Each row is followed by roughly how far along a hidden order it lies, from 0 to 10. A new part has a new order.
[-23  -2  -8 -14 -15   8 -13  -1 -11 -28   2  12  24  20   7  -4  -4 -13
  -6  -1  -9 -11  -3]
4
[  7  -2  -5   1  -1  -8 -13 -10   7  50   8   0  -9 -11  -3  -5  -4 -15
 -38   7  47  32   6]
6
[  6  -3  -2  -2 -12  -5  15  47   6 -19  -4  -3 -11 -20   0  26   7   2
 -14  -3 -24 -22  -6]
9
[ 23  -3  -4   8   9 -14  -3  -3  17  46   1  -7 -12  -5  -5 -15  -7  -1
  27  25  36   5  -8]
7
[ 16  -1  -3   0   0  -6   3 -11   2   3  -3  -5  -8 -10  -5  -3   1   7
  38  21  52  19   9]
0
[-29  -1  -5 -18 -25   6 -12  19  -5 -23   0   0  -3  -6  -1 -11   0   2
  67  29  54  31  22]
0
[ 19  -2  -4   4  10  -8   0 -26  -3   8   3   9  15  15   0  -6  -3  -6
 -25  -8 -19 -23 -18]
4
[  9  -3  -3   1 -12  -9  17  44   3 -16  -4  -3 -13 -14   1  28   6   0
 -13  -3 -19 -18  -9]
9
[ 12  -3  -1   2 -13  -5  26  35  -1 -14  -2  -7 -18  -4   8  24   1  -2
 -13 -19 -26   2   1]
9
[ 21  -1  -4   5   9  -5   3 -25  -3  -3  -1   5  14  19   5   7  -2  -5
 -39 -10  -6 -14  -9]
4
[ 20  -1  -5   2   4  -3   5 -10  -2  -1  -5  -8  -3   4   5  29   7  15
   4  -5 -15 -14 -11]
2
[ -8  -2  -6  -8  -9   4  -2  -6  -8 -19  -2   5  16  23  10  14  -1  -8
 -32 -10  -7  -7   1]
4
[ 14  -3  -1   3  -6  -4  32  19  -1  -3  -2 -11 -18   7  10  17  -1  -1
 -31 -19 -16   3  -1]
9
[  1  -3  -2  -2 -17  -6  16  44   2 -20  -1  -3 -14 -14   5  31   5   0
 -10  -4 -23 -16   1]
9
[  7  -1  -5   0   5  -3  -1 -24  -7   4   5  11  17  12  -1 -11  -4  -4
 -20  -7 -32 -26 -13]
5
[  1   0  -4  -6  -9  -3  -1   0   0  -8   0  -3  -5  -7  -4 -11  -2  -1
  27  18  45  30  15]
0
[  4  -3  -3   0  -7 -11  -5  18  17  30  -2  -7  -3  -6  -6 -22  -2  15
  68  16  -7  -4  -3]
7
[  7   0  -4  -2  -3  -5   1  -2   1   3   0  -4 -10 -11  -5  -9  -1   3
  15  19  41  31  12]
0
[ -2  -2  -5  -4  -4  -3 -14 -12   2  29   9   6  -5 -11  -4  -5  -3 -14
 -44  -4  33  35  16]
6
[  7  -2  -5  -6  -5   1  -3 -10  -6 -26  -2   3  15  21   9  17   1  -5
 -28 -11 -12 -12  -2]
4
[ 22  -2  -5   5   9  -9  -6 -24   4  34   9   9   1 -12  -6  -4  -1  -5
 -55 -25 -17  19  10]
6
[ 9 -1 -3 -2 -2 -3  1 -4  0 -6 -4 -8 -6 -2  1  4  7 19 65 19 24  1 -5]
1
[  8  -2  -5  -1   3  -2  -1 -15  -7  -9   0   4  14  23   8  10  -2  -7
 -36  -8  -8  -9  -9]
4
[ 10  -3   0  -4 -10  12  31  -9  -6   0  -8  -7  15  18   0  -1  -2 -11
 -18   3  14  11  -5]
10
[ 21   0  -3   4   4  -8   5 -11   3  10  -3  -7 -10 -13  -4   0   2  12
  37  20  48  21   2]
1
[10 -1 -4 -4 -5 -2  0  3  0 -4 -3 -6 -8 -3  0 11  7 17 60 23 27  2 -4]
1
[ 10  -2  -6   1   2  -7  -8 -18   1  31  10  10  -3 -10  -5  -6  -1  -6
 -59 -17  -3  24   7]
6
[14  0 -4 -4  1 -6  4 -7  0 -2 -5 -9 -7 -6  4 19  8 20 46 10  4 -9 -8]
2
[ 18  -2  -4   5   4 -14  -9  -5  13  52   6  -4 -12  -8  -3  -9  -6 -12
 -16  19  55  26  -2]
7
[ 10  -2  -5   1   2  -8 -12 -16   8  40   8   0 -11 -11  -2  -1  -4 -15
 -33   5  50  31   8]
6
[-12  -3  -6  -7  -8   1 -17  -7   2  23  11   9   1 -21  -4  -6  -2 -13
 -48  -8  20  34  20]
6
[  5  -3  -3   1  -6 -12  -6  17  16  29  -1  -7  -4  -4  -6 -23  -4  12
  63  19   9  -1  -2]
7
[  6  -3  -2  -2 -15   0  31  23  -4 -13  -3  -8 -14  12  10  10  -1  -1
 -25 -15  -5   9   4]
9
[ 18  -3  -1   2  -9  -7  29  26  -1  -6  -1  -8 -17   2   9  21   0   1
 -23 -16 -24   1   1]
9
[  9  -2  -2   1  -9 -10  19  42   7  -9  -5  -4 -11 -17  -1  25   9   5
 -15  -4 -23 -18  -8]
8
[  5  -2  -5  -2  -2  -1  -2 -12  -7 -12  -3   3  13  22   8  11   2  -6
 -27 -10 -10  -4  -6]
4
[ -4  -3  -7  -6  -5   1 -12 -14  -7   1   8  15  17  10  -3 -19  -3  -4
  -1 -14 -40 -20  -1]
5
[-13  -4  -3 -15 -25  20  20   4 -10 -17  -7  -4  19  23   1  -5  -2 -12
   1  10  18   6   2]
10
[  6  -3  -3   0  -9 -12  -1  33  15  13  -4  -6  -2 -11  -8 -14   5  21
  43   1 -23  -5  -5]
8

[  4 -21  -1   7  -2  -7  -1  14  71  -3  -8 -83  -8  -5  11  17  17  -5
  -3   1  -9  12   3   2  -7   8  18  -1 -33  -9  11   6  -6  -2  -4   5
  23  -8]
7
[  7   9   1   1   1  -5  -1 -34  -6   3  18  87   7   5  -7  -5 -14   2
  -6  -5  20   0   1   2   9 -23  10  -1  -2   0  10 -32   4   6  10   2
 -25   4]
7
[  4   9   2  -1   0  -4   0 -20 -12  33  -1 -15 -15   2   9  -9 -11   1
   4  -5 -14   4   0  -5   2   5  15  -2  -7   0   3  22 -11  -2  -3  -1
  -1  -2]
9
[ 13 -10   1   4   0  -6   4 -30  31   8  15 -14 -12   3  19  19 -12   4
 -11  -8  12  12  10   7  -5  -1  24  -1 -38  -3  28 -43  -1   1   1   1
  10  -1]
10
[  7 -21   0   7  -2  -7   1   9  64   2  -4 -77 -10  -4  16  18  13  -4
  -5  -5  -6  14   5   3  -8   7  15  -2 -32  -7  14   0  -6  -2  -3   4
  24  -6]
8
[-10  31   1  -1   2   4  -4  11 -45   0 -10  50  21  -2 -26 -23   7  -5
   6   7 -11   3  -7 -10  15 -19 -11  -1  27   0 -24  36   8   2   7   1
 -28   4]
0
[ -5   8   0   2   1   2   1  34 -11  24 -22 -84  -2  -6   1   3  18  -7
  -3   3 -30  22   3  -6  -3  12  -1  -2 -17  -6 -10  36   3  -5  -7   3
  12  -2]
3
[ 14 -11   1   4  -1 -10   0 -37  39  -1  20  47   0   5  12  10 -15   4
  -8  -7  22   1   4   7   2 -17  21  -1 -23  -2  26 -46  -2   5   7   2
  -7   1]
9
[ -1  -1   0  -8  -1  -1  -3 -14  19  28  -4  -4  -9   0  -5   5  -2  -3
  16  -1 -15 -14  -2  -1  -3  -9  20  -3 -10   2  20  17 -23  -6   0   5
  24   3]
1
[ 11   7   1   2   1  -6   1 -39   8   9  20  68   3   5   5   3 -18   5
 -10  -4  19   4   4   4   4 -19  16  -1  -3   0  16 -42   2   5   8   0
 -13   3]
8
[ -8  12   0   3   0  -1  -9  26   0 -13 -18  34  23  -5 -30 -24  19  -9
  10   9 -13  -2 -11 -10  14 -21  -9  -1   8  -5 -26  50   1   2   5   6
 -21  -1]
0
[  0  -1   0  -6  -1  -4  -3 -13  22  27  -2  -9 -11   0  -7   2  -3  -2
  15  -6 -14 -10  -1  -2   0  -9  22  -4 -17   1  19  15 -26  -5   0   4
  20   3]
2
[-14  33   1  -2   3   6  -1  32 -57  19 -21 -24  12  -5 -16 -15  16  -7
   2  12 -29  16  -2 -12   7   2  -7  -2   8  -3 -29  52  11  -2  -1  -1
  -7   1]
0
[ -3   7   1  -7   0   0   0 -15  16  44  -6  -4  -7   1  -2   5  -2  -3
  13  -1 -18 -10   0   1  -3  -9   9  -3 -18   5  22  11 -20  -6  -1   4
  30   5]
0
[  7   0   1   4   2  -2   0 -23  26  15  -9  -7  -6   1   7 -10  -1  -3
   1   1 -12   3  -3   2   4   2   3  -1 -14   3   2  25  -2   4  -2  -4
   9  -8]
9
[ 11   1   1   3   1  -6   4 -39  13  10  20  24  -6   5  12  13 -20   5
 -14   3  16  10   9   6  -2  -8  15  -1 -18   0  26 -49   3   3   5  -1
  -3   2]
10
[ -7  -1  -1   4  -1  -2  -5  39  28 -10 -24 -60   8  -8 -10  -5  26 -11
   6   5 -26   7  -5  -8   3   0  -2  -1  -4  -8 -17  50   0  -3  -3   5
   1  -5]
2
[  4   3   2  -2  -2  -5  -2 -16   6  31   0 -11 -12   1   5  -8  -7  -1
   9  -9 -12  -1  -1  -5   2   1  14  -4  -4  -1   8  22 -16  -2  -2   1
   4  -2]
8
[  3 -18  -1   5  -2  -5  -1  22  59  -2 -12 -87  -6  -6   8  13  17  -6
   0   1 -15  13   2   0  -6   7  13  -2 -20  -9   7  21  -4  -3  -5   4
  27  -8]
6
[ -3   7   0  -9   1   2   0 -10   4  40  -9  -6  -6   1  -4   5  -2  -3
  12  -1 -16 -10   1   1  -4  -7  20  -3 -21   5  20  12 -18  -5  -1   4
  32   5]
0
[  0   3   1  -7  -1  -3  -2 -14   3  31  -2  -9 -11   1  -1  -1  -4  -1
  13 -12 -14  -7  -1  -4   0  -4  26  -4  -4   0  17  16 -21  -5  -1   3
  15   1]
4
[ 11   1   1   3   1  -6   1 -40  11   8  21  48  -1   6   9   8 -19   5
  -9   2  20   5   6   5   2 -17  17  -1 -13   1  23 -44   2   4   6   0
 -16   3]
9
[  0   0  -1  -4   2   5   2 -17  34  33 -16  -8  -2   0  -3   1   5 -10
   8  11 -17  -8  -2   6  -2  -6   6   0 -19   7  16  16 -11   0  -1   1
  35   0]
2
[  0   6   0  -5   3   7   4 -17  29  35 -16  -9  -4   0   2   2   4  -6
   4   6 -18  -5  -1   6  -3   0  -5   0 -22   8  15  12  -6   0  -2  -3
  36  -1]
3
[ 14 -14   0   6  -1  -7   2 -34  46  -2  19  26  -6   4  14  15 -15   3
  -9  -9  21   5   6   9  -2 -12  20  -1 -22  -3  26 -51  -3   5   5   2
  -1  -1]
10
[ -7  11   0   2   1   1  -3  37  -1   0 -22 -57   8  -7 -11  -6  24  -9
   4   4 -25  13  -4  -9   3   1 -10  -2   6  -6 -19  54   5  -3  -3   4
   3  -4]
2
[  1  13   2  -5   0  -3  -1 -26  -8  35   1 -12 -14   1   4  -3 -11   1
   8  -3 -14   0   2  -6   1   2  26  -4  -9   0   8  21 -16  -5  -3   0
   7   2]
6

Part 3:
[  5   0   9  33 -18 -10 -11  19 -65  14  -6  51  10   0  -4  -7 -10   0
   7  -4 -30  -6]
9
[ -8 -20   8  20 -36  -3  -8   6  11   3 -30  79   7  -9  -5   1  -7   8
   1   0 -12  -3]
6
[ -6 -17   4  32 -45  -5 -10 -22  -3   5  -7  66   3   1  12   5 -13   1
   0  -5 -13  29]
2
[  4 -15   2  36   6  -5  -8  -7  11   9 -14  41  19   0  20   0 -15   6
   1  -2 -11 -15]
1
[  0 -14  -1   5 -65   3  -6   5 -11   0  -8  58   4 -18  11   6  -4   3
  -1  -4 -12  41]
10
[  3   1  10   9 -32  -2  -1  -9 -27   3 -12  -8  33  -6  -9   2  -6   5
   7   1 -17   1]
3
[ -5 -11   7   6 -42   2  -9 -19  20   0 -19  35  10 -11   0   8 -13  -2
  -4   0  -3  21]
1
[  1 -12  -3  22 -48  -2  -3  -9 -21   7  -3  35 -11  -8  41   4  -2   3
 -11  -1 -12  41]
7
[  3  10   4   4 -15  -1   1  -3 -21   5   1  12   4   8  14  -6   2  11
   0   3  -2  10]
5
[  4 -23 -12  -2 -48  -4  -3 -24   4   7  -8  26  12   8   6   4  -7   1
   0  -1  -8  29]
8
[-10  -5  10  31  -4  -2   3  -9 -13  -3 -12  50 -13  -2   0   0   1  16
  10   1   2   2]
7
[ -3  -1  11  20 -10   2  -3 -10  16   2  -4  44  -6  -7  34   2  -7  15
  -6  -3   1  25]
3
[  3 -22   2  30 -23  -2   3   2 -19   5  -4  49  -4 -17  28   4  -2   6
   4  -3 -10  37]
7
[  4   1  13   4 -31  -3  -2  -9 -41   0   4  18  11  -2 -22   4  -5  -3
  10  -6  -7  30]
9
[  1  12   9  10 -37  -1  -7  -3 -40   1   3   9   6   0 -13   1  -5  -4
   3  -4 -13  24]
2
[  3  -9   5   2 -36  -3  -1   0 -13   5 -24  21  37  -8   1   2   0  10
   4   4 -22  -5]
0
[  3 -34   2  22 -78  -1  -1  -1 -25   6 -22  70  17  -9  29  -1  -2  10
   2   2 -16  23]
4
[  7 -19  17  70 -18  -2   1   6 -39  11  -7  64  11 -10  50  -1  -8  10
   4  -9 -15  20]
9
[ -4 -16  10  42 -34   1  -3  -4   1  -2  -9  55   1 -19  19  10  -6   8
   2  -4 -11  19]
5
[  1  -7  13  20 -20   5  -8  13   6   1 -13  26  13 -16  23   2  -5   1
  -9   0  -8 -22]
5
[  6   0   7   8 -36   1  -8   3 -42   6   6   3  12   4   7  -3  -2  -7
  -3  -6 -10  11]
5
[  3  -9  -5  19 -41  -1  -6   5 -18   6   0   6   6  -9  17   4  -4  -9
 -12   0 -18  -2]
0
[ -4 -12   6  17 -33  -1  -4   4   3  -2  -9   8   8 -18   1   9  -5   5
   4   2 -15 -20]
5
[  4  -7  12  35   1   0  -2  10 -27   4   6  36 -13  -7  21  -3  -1  -2
   3 -10  -3   8]
6
[ -1 -16   1  21 -38   0   1  -9 -13  -1 -10  27   5 -20   0  11  -7  -7
   3  -2 -10  19]
6
[  0 -14   0  -2 -55  -1   4  -9  -7   6 -29  33  25 -12   6   3  -7   8
   1   6  -8  22]
5
[  7 -10   2  19 -47   2  -1  -9 -20   6 -10   1  16 -13  31   3  -4  -2
 -11   2 -12  19]
0
[ -6 -14  16  41 -45  -3   1 -35 -34   4  -7  82   2  -2   3   1 -12  -1
  10  -8  -5  48]
7
[  4 -20   3  21 -16   1   5  -8   4   6 -15  49  12 -10  35   1  -5   8
  -2   2  -4  21]
6
[  3   4   6  -4 -28   2  -4   4 -35   6 -12  23  19 -17  19   3  -6   0
  -7   2 -15  24]
8
[  6  -2  -1  -2 -44   3  -7  13  -3   4  -9  23  13  -9  23  -1   0   7
  -9   4 -11  -6]
2
[  5 -25   5  44 -41   1  -4  -5  -8   6  -5  25  10 -18  22   9 -10  -4
  -1  -5 -13   3]
4
[ -2 -17  16  63 -18  -5  -1  -6 -10   3 -18  49  10   2  20   3  -7  17
  14  -4 -18 -13]
7
[ -4  17   7   0  34   3   2 -10  13  -6  10   4 -19   1  10  -3   5   5
  -9  -2  13  14]
6
[ -1   1   0  -4 -24   0  -7  23 -22   3 -20  28  12 -17  -4  -3   0   3
  -7   4 -16  -3]
5
[ -1  -7   4   6 -17   1  -6 -14  35  -1 -12  26  15  -6   5   7 -13   7
   2  -2  -4  -1]
6
[  0  -4  18  18 -24   3  -6   2 -39  -1  10  45  -5  -5  -3   0  -1  -6
   6  -9  -7  36]
6
[  0  -8  12  49 -17  -3   2 -14 -19   4   3  56  -2 -14  26   7  -7   0
   6  -9 -15  23]
8
[ -1 -26  -4  14 -23  -4  -2 -21   6   6 -15  36  17  -5  11   4 -12  -3
   0  -1  -5  10]
4
[ -3   4  11  29 -22  -5   0 -11 -31   4 -16  34  14   1   0  -7  -5  13
   7   3 -15  -4]
7
[ -5 -10  19  44 -45   0  -9 -12   3   2  -3  76  -2 -10  19   4 -10   7
   4 -10  -4  27]
0
[  1  -8   7  19 -48   2  -1  12 -65   4 -16  54   4 -21   6   2  -4  -3
   2  -2  -9  25]
3
[  1  13  17  37 -22  -3  -6   4 -24   1   4   5   1  -2  10   0  -3  14
   0  -4 -24 -18]
10
[  6  -3  10  -3 -29   3  -8  18 -39   7 -10  23  19  -2  17  -7  -3  -2
  -5  -3 -10   1]
5
[  6   8  12  17 -23   2  -1   4 -45   5  -2 -25  19 -10   8   0  -4   1
  -5  -2 -13   3]
9
[ -3 -14   1  36 -12   1  -3 -17   9   3   3  23  -3   4  24   4  -5  -6
  -8  -6   2   2]
2
[  2  -8  16   4 -23   4  -5   4 -29   4 -17  38  13 -23  17   2  -9  -6
  -6  -4  -8  16]
3
[ -1  -1  19  39   5   0  -2   7 -24   3  -1  67   3 -14  22   0  -6  14
   4  -7  -5  20]
0
[  7 -16  -3   4 -46   1  -4   1 -25   5  -3  43  12 -19  19   8  -6  -4
  -1  -5 -17  47]
1
[ -1  -7  21  29 -42  -1  -6  -8 -24  -2   5  57  -3  -5  -4   3  -5   1
  17 -11  -7  35]
6
[  2 -14   3  39 -45  -3  -3  -4 -35  10  -3  60  -8  -3  39  -3  -2   8
  -2  -5 -11  41]
8
[  3 -17   7  40 -26  -1  -4  14 -52  10 -21  39   7 -19  23  -2  -5 -12
  -8  -1 -15  -1]
3
[  3  -2   7  27 -17  -6   0 -20  -2   2   4  14  16   5  14   0  -5  14
   8  -2 -15   9]
4
